Each row is followed by its class.
[ 187  132  199 -150  244  216  -18  370   -6  175 -457  -71 -153  107
 -124  194   19  -30  -97 -768  110  106  201 -190  -80 -279  254  355
  619  216 -288  464 -162   94 -217 -358  -89   67 -316 -407  497   92
  104] : M
[  53  585  502   -3  313 -314   57 -112  212  -20 -126  189  -37 -154
   34  -34 -344 -517  362   31  121  352  299  111   31    0  387  -14
  171 -475 -324   75  -87  121   22  -50  570  -21 -407 -403  258    0
  479] : Q
[  82  575  455  107  340 -245  113 -149  291   97 -150  141  -40  -29
   88  108 -410 -470  384   80   62  312  598  173  154  -93  314   67
  171 -437 -425  -63  -87 -124   90 -191  512   -1 -531 -427  232  -27
  300] : E
[   2  167  400   69  204  331   18  327  239 -104  -88  486  -32  137
  474  -18 -131 -327   11   79  182   29  -20  144  -73  458  594   12
  235 -612 -793 -472  -74 -204   64 -537  372  228 -578 -450   20  -18
  277] : C
[ -88  102  373   94  249  381    1  349  236 -131 -185  369    6  118
  544  -87   -4 -355  -10   55  162   45  -53  121 -146  644  645   36
  253 -667 -827 -462   44  -83   81 -544  391  270 -602 -420  112   23
  340] : Q
[   2  439  518 -204  167  389  107  -17   94  103 -528 -220  234  116
 -126   -9 -312  -67  188 -257  215  103  191   87 -127 -435  207  163
  688 -285 -317 -162 -247 -192  -68 -423    3   99 -677 -189  458 -113
  -11] : M
[ 144  139  218 -193  198   82  -44  281  -26   72 -353 -164 -195  -47
 -287  136   19  -96   15 -766   75  190  124 -226 -161 -283  152  201
  699  186 -270  505 -201   93 -324 -311  -65   -3 -277 -364  491  -43
  119] : R
[-103  139  407   74  166  371  -87  292  221 -107 -174  374  -51  134
  515 -112  -41 -282  -33  -21  200  -28  -71   62 -148  629  645   64
  134 -516 -813 -532  -22  -94  140 -514  378  294 -681 -516  159   29
  312] : Y
[ -23  546  500 -178  111  220   89   30   72 -103 -396 -430  200 -163
 -129   37 -273 -155  312 -251  173  153  107   62 -130 -325  188  152
  589 -142 -215  -59 -474  -95 -123 -140  -81   64 -547 -183  440  -93
   -2] : U
[ -10  455  555 -166  166  354  144   13   79  -28 -602 -258  297  106
  -48   18 -368 -154   71 -183  196   60  236  113 -105 -383  161  273
  661 -302 -325 -315 -376 -293  -69 -356  -26   92 -622 -154  379   59
    4] : U
[ 249 -236   66 -112  308  231  -21  240   63  -59 -427  100 -210   13
 -250   97  -25   91 -113 -760  -20  175  348 -160  -96 -271  202  221
  665  269 -307  336  118   24 -239 -433 -104  152 -296 -348  506   72
  136] : D
[ 192  475  561   29  362 -294  115  -90  248   40 -183   40   66 -112
  115  -65 -428 -421  358  -78   78  396  506   98   61  195  320  -64
  158 -399 -389 -121  -25  -55  107   35  557 -107 -441 -349  258  -22
  396] : E
[ 292  174  328  -89  264  180  -72  354   -4  232 -388 -106 -225   11
 -294  166  -40 -127   10 -847   68  207  261 -131 -161 -253  142  270
  776  162 -389  370 -258  -87 -178 -360   58 -105 -391 -390  438   48
   36] : V
[ 150  540  549   79  341 -209   40 -130  267 -135 -176  286   54 -150
  114  -12 -391 -336  267 -111  117  321  362  143  -10  212  339 -146
   43 -347 -534  -47  -55  -20  221  -54  678  -64 -638 -501  236   96
  383] : Y
[ -80  172  376   67  270  380   12  311  298 -145 -209  441   24  112
  558  -95  -65 -323  -16  130  187  -33 -137  136 -171  685  696  -75
  211 -735 -762 -523   41  -17  145 -497  438  254 -608 -430   60    8
  262] : W
[  28  507  511 -163  150  279  145  -42  120  -38 -497 -326  242 -112
 -159   14 -331  -91  252 -184  190  161  201   87 -112 -392   81  126
  668 -278 -264  -64 -434 -199 -183 -234  -22   25 -560 -154  486 -131
    5] : T
[ -14  210  478   34  145  245  -35  263  287 -297 -122  442    1   86
  411 -183 -120 -275  -35   33  151   72  -38   96 -169  579  577 -123
  140 -583 -846 -591  -73 -130  147 -529  473  276 -629 -498   91  -13
  386] : C
[  27  605  556 -204  135  257   83  -12   41  -31 -486 -349  234 -169
 -108   17 -326 -129  232 -177  166  123  204    4 -149 -441  101   52
  615 -185 -263 -231 -381 -214 -135 -165  -76    8 -572 -164  375 -160
   -5] : M
[ -78  580  520 -130   57  181  178  -42  128  -55 -490 -398  269 -169
 -139   56 -299 -190  270  -93  202  177   12   67 -116 -363  125   82
  513 -323 -188  -54 -507  -42 -209  -29 -139  -75 -444  -82  380 -180
  -29] : E
[ -44   76  344   68  420  474  119  361  217   51  -54  425 -127  173
  527 -108   -7 -375  126  -50  221   89 -194  170 -126  658  801   48
  280 -784 -711 -144  179  151   81 -559  556  259 -495 -448  157   66
  365] : T
[-110  209  457  131  230  404    7  277  329 -223 -194  385    7  133
  613  -49   -3 -338  -87   75  167   -4  -66  148 -102  708  626  -16
  161 -686 -741 -606   11    4  179 -526  346  165 -614 -473  111   38
  269] : W
[ 199  582  566  -72  398 -172  221  -58  268  -61 -357  217  244  119
   97  -36 -494 -393  257  124   75  289  487  145   31  -78  309   -9
  265 -523 -441 -390  -76 -159  196 -118  602  -23 -532 -310  109  156
  313] : U
[ -47  387  503 -149  194  397  140   49  117   93 -522 -289  257   81
 -175   17 -340  -96  210 -259  196   42  234  115 -111 -425  230  239
  683 -230 -238  -92 -320 -184 -129 -356  -21   33 -674 -154  463  -13
  -38] : U
[ 162  192  391  109  408 -118   83 -137  328 -108 -138  545   78   74
   78    7 -319 -252  222  122  -16  269  501  237   70  -48  345   -3
  138 -449 -266 -191  284  146  262 -129  505   89 -332 -449  284  161
  377] : V
[ 220  100  232  -97  291  180  -45  255   23  196 -336  -51 -268  -23
 -217   62  -23  -83  -69 -776  156  175  183 -147  -91 -102  181  201
  568   59 -410  425  -85 -150 -241 -279   90   -7 -283 -349  412    0
  238] : V
[ -60  186  439   82  214  343   58  270  304 -137 -148  491   11  168
  556  -85 -150 -380   72  171  183   72 -117  119  -76  712  652   59
   77 -734 -823 -649   41  -94  172 -452  391  298 -600 -443   89   33
  337] : D
[ 217   19  202 -147  200  221   24  334  -33   30 -367   19 -169   84
 -139   39   -1  -63  -87 -713  134  141  108 -131  -83  -92  248  281
  629  144 -474  422  -84  -90 -268 -442  -15  153 -306 -312  420   18
  187] : X
[ 205  743  599   -6  309   80  215    8  281   54 -264  280  176  102
  -73  -32 -583 -442  353  151   73  224  504  220  123  -38  319  221
  170 -485 -527 -383   92 -119  288 -235  511  155 -525 -427  148  198
  396] : Y
[  31  230  372   57  208  339   -2  297  258 -260 -143  452    8  105
  494  -92  -69 -343   43  102  168   44  -72   96 -177  593  496  -32
  226 -667 -899 -490  -46 -208   77 -580  398  317 -617 -420   84  -51
  292] : D
[ -55  446  521 -152   -3  102   28  -26   59 -162 -524 -304  270 -159
 -119  -50 -284  -56  153 -175  213   29   40    6 -223 -402   23  -31
  600 -158 -284  -49 -495 -176 -250  -87 -137  -27 -531 -150  451 -245
  -76] : X
[ 111  629  574  -54  483   81  187  -39  293   55 -363  159  179  168
  345  131 -400 -479  237  111  171  247  517  119  221  164  474  166
  134 -451 -398 -304  192  152  261 -390  453  121 -642 -376  238  232
  324] : R
[ -62  205  384  102  248  331   22  217  321 -112 -138  409  -39  103
  565  -41  -58 -316    5   54  148   25  -35  152 -116  627  644  -46
  181 -656 -738 -495    4 -141  132 -553  417  213 -609 -542   64  -20
  321] : W
[-138  170  344  140  288  395   23  334  298  -87 -144  434  -13  212
  602   -5    2 -391   21  184  168  -58  -91  133 -181  667  636   32
  142 -714 -748 -517   32  -51  125 -597  380  248 -610 -434  -11   49
  147] : D
[ -66  200  320  116  280  341   34  336  268 -197 -147  431   18  177
  484 -107  -55 -362  -32    4  224   37 -122  124 -178  730  607   21
  188 -649 -855 -439   72  -75  139 -519  459  339 -598 -470  124  -27
  334] : R
[ 174  715  653  -27  291   -1  127 -198  333 -273 -298  295  167  -50
  179  -98 -532 -382  293   31  108  241  534  184    4  258  272  -19
    5 -385 -586 -468  -99 -280  305 -249  564  217 -664 -532  192  249
  555] : U
[  45  210  567   44  505   74  128  -84  401  612 -185  300   37  321
  264   45 -365 -266  385   45  158  254  436  190  292  214  527  212
  214 -694 -158 -147  379  182  294 -229  734  -79 -600 -312  372  173
  349] : Q
[ 180  -23  259 -175  194  101 -105  331    5   61 -471  -42 -221    5
  -69   53   37  -31 -170 -725  122   40  251 -238 -138 -212  186  164
  646  171 -396  271 -163   19 -298 -420   32   44 -405 -380  415   66
  142] : V
[  75  668  550 -189   44  185   93   -6   35  -99 -556 -350  297 -149
 -102   12 -391 -128  125 -114  178  129  190    8 -142 -490  -51  129
  623 -200 -307 -301 -485 -301 -201 -138 -157   46 -549 -162  337 -163
   22] : M
[ -27  484  539 -107  102  183   73  -10   73  -33 -539 -346  271  -17
 -189   57 -252  -85  153 -265  231  126   89  112 -157 -449   68  105
  743 -210 -259    7 -451 -118 -168 -199 -158  -42 -549  -95  468 -175
 -100] : C
[ 230  475  619   36  331 -147   54  -26  239  -64 -114  273   71   62
   34  -34 -467 -424  353   25  130  371  331  170   96   50  390  172
  209 -502 -470 -141   11   41  206 -160  498  140 -545 -428  316  123
  526] : M
[ -61  536  510 -132  137  192  158   -8  123    4 -465 -428  199  -99
 -184   49 -203 -116  188 -188  165  187   85   31 -124 -375  183  118
  622 -254 -142    8 -382    4 -135 -140  -85 -100 -491 -187  468 -164
 -112] : M
[ -61  128  437   64  249  384   23  243  312 -205 -183  411   -1   72
  601 -110  -54 -258  -77  121  224   -9 -114   85  -93  684  629  -26
  115 -695 -827 -511  -13  -55  102 -519  478  223 -617 -472   65   44
  331] : Y
[ 217  408  589  -34  419 -168   71 -142  278  303 -179  236   50   26
  102  -63 -475 -314  258 -101   67  315  566  108   80  183  303  -43
  217 -534 -374 -283   88 -193  173  -82  657 -140 -455 -359  146   37
  451] : W
[  -2  497  534 -130  121  260  140  -64  120  -40 -547 -274  252  -77
 -203  -39 -409  -97  176 -240  152  133  212  150 -142 -416  101  102
  698 -315 -284 -271 -371 -250 -103 -199    4  -24 -648 -175  382 -129
   -4] : W
[ -33  216  444   86  183  336   -4  317  297 -181 -179  392   77  119
  536 -100 -100 -306    4  135  110   13  -53  161 -151  655  612   41
  125 -616 -815 -638  -77 -145  152 -474  412  247 -634 -471  -11   35
  320] : X
[ -97  195  404  111  231  342   48  290  323 -193 -167  409   64  134
  522  -98  -99 -321  -66  113  161   12  -99  138 -138  644  621   28
  212 -675 -759 -581   28 -141   92 -463  394  215 -630 -461   44   -6
  318] : U
[ -41  483  520 -186   37  147   15  -50   36 -165 -571 -308  269 -144
 -183  -48 -274  -78   93 -183  158  103  174   27 -229 -441    8    1
  604 -148 -296 -247 -420 -237 -200 -195 -136  -15 -527 -152  404 -144
   11] : Q
[ 135   91  229 -169  164   16   18  381   50  231 -324 -220 -294 -159
 -171  111    8 -143  123 -727   74  231  100 -262 -143  -22  297   74
  617   62 -417  578 -402   79 -390 -213  122 -141 -385 -292  355  -62
  175] : T
[   5  467  591 -162  151  346   63  -84   62   72 -646 -230  305   67
  -98  -36 -398  -86  118 -207  242   19  213   51 -147 -429   85   91
  650 -244 -342 -290 -220 -351 -114 -371  -29   52 -707 -141  428 -112
  -38] : E
[ 182   20  251 -171  264  186 -116  318  -49  146 -371  -52 -234   13
  -93  118   88   30  -58 -860   96   97  219 -205 -189 -199  142  137
  685  266 -307  413  -95   43 -278 -305  -29    2 -358 -329  403   36
   59] : U
[  33  391  504 -211  146  309   68    7   97   57 -600 -311  189   -7
  -42    3 -396    2   76 -285  174   33  304   17  -77 -396  186  122
  710 -212 -320 -319 -281 -447  -77 -421  114  106 -776 -211  526 -115
   -2] : E
[   9  487  560 -237  120  336  102  -23   51   19 -518 -308  242    0
 -146  -35 -346  -37  173 -209  229   67  225    5 -109 -505  142  171
  710 -201 -277 -210 -336 -304 -157 -372   -8  108 -702 -173  492 -140
   16] : Y
[ -17  549  571 -140   24  123   94  -34   61 -138 -455 -469  230 -217
 -155  -15 -292 -155  216 -141  103  236   78   15 -194 -394   43   -5
  572 -238 -269 -131 -451  -91 -236 -122 -176  -93 -544 -142  409 -227
  -44] : D
[ 191  451  461   17  276 -353   90 -251  191  -55  -99  212    0   58
   -4  -77 -384 -340  395  -37  211  340  379  194   24  146   37 -153
   25 -280 -550  -15 -139  -98  115 -137  581   35 -425 -241  114  -19
  242] : R
[ -81  288  475   90  132  303   32  200  369 -383 -193  357  137  132
  447 -152  -43 -288 -104  184  133   94  -59  116 -148  722  556  -29
   84 -609 -849 -672  -20  -67  145 -557  337  239 -686 -427    6  -68
  307] : M
[ 184  531  496   70  226 -293   51 -110  310   77 -217   96  102 -221
 -326    9 -437 -329  486  -48   49  331  179  242 -106   44  308  -39
   91 -360 -335  269 -267  185  156  203  499 -132 -461 -384  116   99
  359] : R
[ 203  552  602  -54  368   11  174  -90  381  -12 -269  334  127   40
  247  -33 -551 -326  273  100   69  248  549  121   85  345  338  -52
 -121 -544 -532 -487   -1 -123  367 -224  720   69 -637 -403   68  304
  434] : D
[   3  473  575 -166  139  208  159  -29   85   22 -455 -405  200  -56
 -151   22 -289 -142  175 -226  174  217   97   45 -103 -457  191  171
  693 -223 -159  -62 -408 -167 -240 -230 -127  -70 -499 -210  476 -137
   31] : U
[ 253 -137  -50  -83  363  208    8  203  -57 -228 -190  202 -218   20
 -307   34   48   92 -240 -672  -77  244  152 -189  -83 -302  141  217
  533  229 -191  382  273  136 -161 -282  -85  192   44 -287  443   52
  333] : M
[  96  575  630   11  340   90  160  -18  414   48 -257  154   95  -19
  116   61 -476 -344  311  205  -19  237  562  150  212   98  451   60
  121 -500 -411 -428   78   11  284 -229  481  -19 -635 -465  150  161
  264] : C
[  19   96  394  152  254  242   37  280  311 -223  -59  444    3  103
  399 -120  -58 -268   -7  -21  189  157  -75  154 -133  713  659   -3
  222 -611 -891 -360   41 -160  128 -519  528  246 -648 -507  175  -50
  379] : Y
[ -57  161  456  144  269  293   18  308  359 -150 -123  371   -9  147
  508  -92  -42 -331   10   91  191   49   -9  132  -76  656  645   50
  152 -651 -766 -464   48  -85   48 -547  455  263 -605 -447  173  -46
  412] : E
[ -57  242  431   37  205  308  -82  302  304 -255 -189  422   39  130
  536  -46  -40 -335  -18   88  193   -4   -9  102 -142  643  516    4
   85 -581 -825 -643  -49 -183   80 -510  389  304 -620 -484   85   30
  418] : R
[ 169  464  547   69  383   82  225  -26  364   97 -264  335  236  138
  217   37 -452 -439  335  134  120  242  395  264  125  216  520  172
  177 -598 -450 -174   85   59  302 -296  579  114 -573 -425  161  222
  351] : T
[  -5  551  509  -64   90  138   95   16   91 -142 -411 -446  190 -226
 -293   55 -210 -175  247 -284  160  233  128  106 -219 -382   83   38
  642 -195 -179   73 -556  -97 -189  -64 -146 -108 -476 -134  467 -167
  -49] : W
[-132  183  415   83  183  379   25  280  298 -204 -235  355   30   75
  595  -78  -58 -309  -36  167  130  -21  -20   64  -93  697  607   28
  173 -647 -818 -688  -25  -94  127 -455  339  266 -647 -427   68    6
  279] : T
[ -38  286  463   25  237  260   22  217  262 -254  -82  504   60  172
  509 -148 -126 -417   -1  138  204  127  -34   51 -119  540  547   36
  201 -724 -817 -619    7  -99   32 -531  411  262 -556 -447   70  -88
  483] : Y
[  47  453  449   71  394  100  120 -112  295   25 -214  280   25  -92
  131  -18 -321 -261  222   88  -30  181  346  212   73   76  409   67
  -33 -386 -201  -30  252  286  158  -71  417   57 -330 -444  173  197
  475] : X
[ 261  666  648   30  272   14  126  -34  291 -242 -226  284  202  -75
   21   -3 -516 -447  271  183   65  275  578  148   48  140  254   47
   97 -422 -659 -502  -92 -302  295 -217  495  127 -619 -384   25  198
  373] : Y
[ -60   40  319  176  321  453   33  299  353 -118 -191  448   21  172
  521  -41  -62 -305  -27  116  149   -1  -63  157 -103  663  636   67
  118 -689 -737 -424  160   58  143 -536  332  250 -542 -426  114   88
  270] : D
[   9  530  558 -144   98  173  113    0   77   44 -410 -366  198 -132
 -219   18 -294 -112  292 -199  190  218   15  107 -126 -457  156  102
  609 -235 -192   29 -437  -73 -201 -116  -76  -19 -474 -201  423 -151
    3] : C
[ 199  309  588   31  435  -22   72  -43  354  145 -322  274   65  110
  218   99 -493 -295  305   31   34  226  512  161  133   53  473  131
  165 -543 -333 -272  145  -57  352 -192  601   56 -658 -543  326  335
  361] : D
[  11  446  501 -118  147  400   91   45   46   73 -533 -258  251  -23
 -147   24 -326  -43  125 -251  227   24   98  140 -169 -445   72  105
  750 -309 -283  -72 -357 -226 -118 -302  -36  -15 -627 -125  393  -60
 -110] : C
[ -75  524  528 -155  132  297   68    4  100   -5 -548 -430  255 -118
  -39   74 -296  -82  153 -154  136   36  257   43 -120 -341  149  175
  604 -182 -242 -308 -437 -214  -94 -182 -140   10 -639 -187  356  -35
  -91] : U
[ -31  166  424   86  174  295    1  325  320 -209 -182  363   -1  117
  535  -92 -126 -304  -40   67  148   23  -40  108  -80  669  573   86
  165 -644 -840 -612  -11 -109  114 -514  345  259 -629 -508  134    7
  322] : D
[ -41  545  529 -125  123  238  124  -39  127   11 -492 -420  233  -92
 -170   13 -280  -86  243 -171  161  139  143   68 -100 -427  132  133
  643 -227 -239  -59 -403 -215 -190 -208  -83  -26 -592 -157  485 -205
   26] : X
[ -73  190  430   67  216  442   36  345  268 -168 -103  460   38  214
  530 -105  -58 -350   72   95  164    7 -168  139 -140  640  647   63
  171 -700 -808 -454  -24   10  155 -559  435  291 -578 -425   94   19
  316] : X
[  93  127  212  -52  271   34  -57  267    2   28 -290 -188 -322 -184
 -225  125  138 -192  100 -768   70  265  134 -215 -198 -184  136   87
  647  182 -249  539 -197  221 -360 -125 -140  -98 -121 -341  547  -88
  138] : V
[ -49  171  417  138  242  345   -1  210  283 -198 -125  458  -21   37
  521 -107  -61 -297  -42   26  201   44  -22  151 -112  682  596   34
  100 -594 -792 -557  -35 -221  118 -460  512  177 -669 -539   71   48
  337] : Y
[  27  581  515 -184  149  241  199    7   66  -66 -496 -302  323  -22
  -66   24 -287 -181  205 -122  209  200   84   66 -142 -377  131  115
  667 -295 -254  -85 -356  -37 -170 -236 -106   11 -521  -99  362 -172
  -44] : M
[ -29  445  520  -75  152  268  102  -79  138  -99 -451 -304  274  -92
 -249    4 -276  -15  197 -155  150  171  105  179 -163 -401  111   39
  598 -247 -193 -143 -355 -140  -62 -224  -16  -22 -566 -153  445  -67
  -86] : C
[ 266  445  455   32  310   30  209  -87  302 -203 -261  476  206  167
  -12   10 -483 -318  157  149   60  289  495  325  156  -36  256  225
  178 -458 -364 -249   69 -170  227 -246  439  190 -419 -322  144  241
  425] : C
[ -59  164  451   74  183  261  -34  258  267 -224 -251  333    9   84
  597 -145  -98 -301 -100  147  137  -39  -39   35 -143  687  580   20
  101 -618 -818 -681   12 -135  145 -497  355  313 -615 -528  104   60
  314] : D
[ 152  -57   24  -55  291  139  -17  240   -8  -91 -249    1 -286 -115
 -312  142   74   35 -147 -782  -37  242  159 -175 -143 -233  200  202
  541  261 -208  543    7  199 -233 -215  -77  117 -130 -349  453   25
  273] : R
[ 216  121  166 -110  235   68  -40  369   -3   49 -238 -148 -234 -185
 -278  198   42 -121  146 -696   -4  230  120 -161 -191 -178  168  174
  667  111 -347  598 -289   66 -287 -211   -6   24 -204 -317  363   68
  212] : T
[ -85  253  388  118  223  375   -3  268  304 -147 -202  329   25  100
  530 -133  -69 -353  -23  111  147   -7  -61  135 -156  726  586   35
  166 -657 -772 -635   24  -74  202 -493  419  269 -614 -472   88    9
  291] : V
[-107   58  330  162  296  397   73  314  319 -244 -157  333   64  217
  463 -103   -5 -369 -103  114  151   58  -76  119  -92  665  663  106
  240 -664 -760 -407  113   47   94 -591  318  223 -558 -389  130   39
  228] : U
[ 254  -47  273 -178  235  162  -13  261   11   16 -432  132 -148  179
 -219  107 -114  -25  -90 -776   44  192  291 -103  -75 -311  294  279
  750  131 -380  141  -53 -141 -120 -460   30  128 -433 -387  449  104
  223] : W
[ -71  180  366  146  295  302   -3  285  330 -194 -159  357    8   60
  475 -102  -20 -315   25   23  130   51   50  100 -166  683  600  -54
  164 -586 -791 -471   44 -214  141 -511  501  218 -639 -542  157   22
  382] : Q
[ -52  221  402  106  217  331   -8  390  245 -146 -136  390    8  130
  536  -74 -105 -349   16   69  156   -2  -48   96 -154  647  578   76
  182 -602 -828 -602  -14 -115  130 -464  376  348 -562 -502   86   36
  329] : T
[ 133  673  650   12  355  -31  105 -212  326  -30 -397  115  210   66
   -6 -136 -565 -310  243   26    2  173  576  215   22   66  268   73
  139 -415 -450 -336   31 -281  246 -264  568  -38 -695 -519  199  156
  447] : X
[  96  477  569   47  297 -164   83 -119  303   51 -193  200   76 -149
  261  -52 -392 -283  324  115  -19  204  449  131   47  218  328  -68
  -53 -329 -238 -416  119   74  231   82  493   -2 -386 -552  136  165
  403] : T
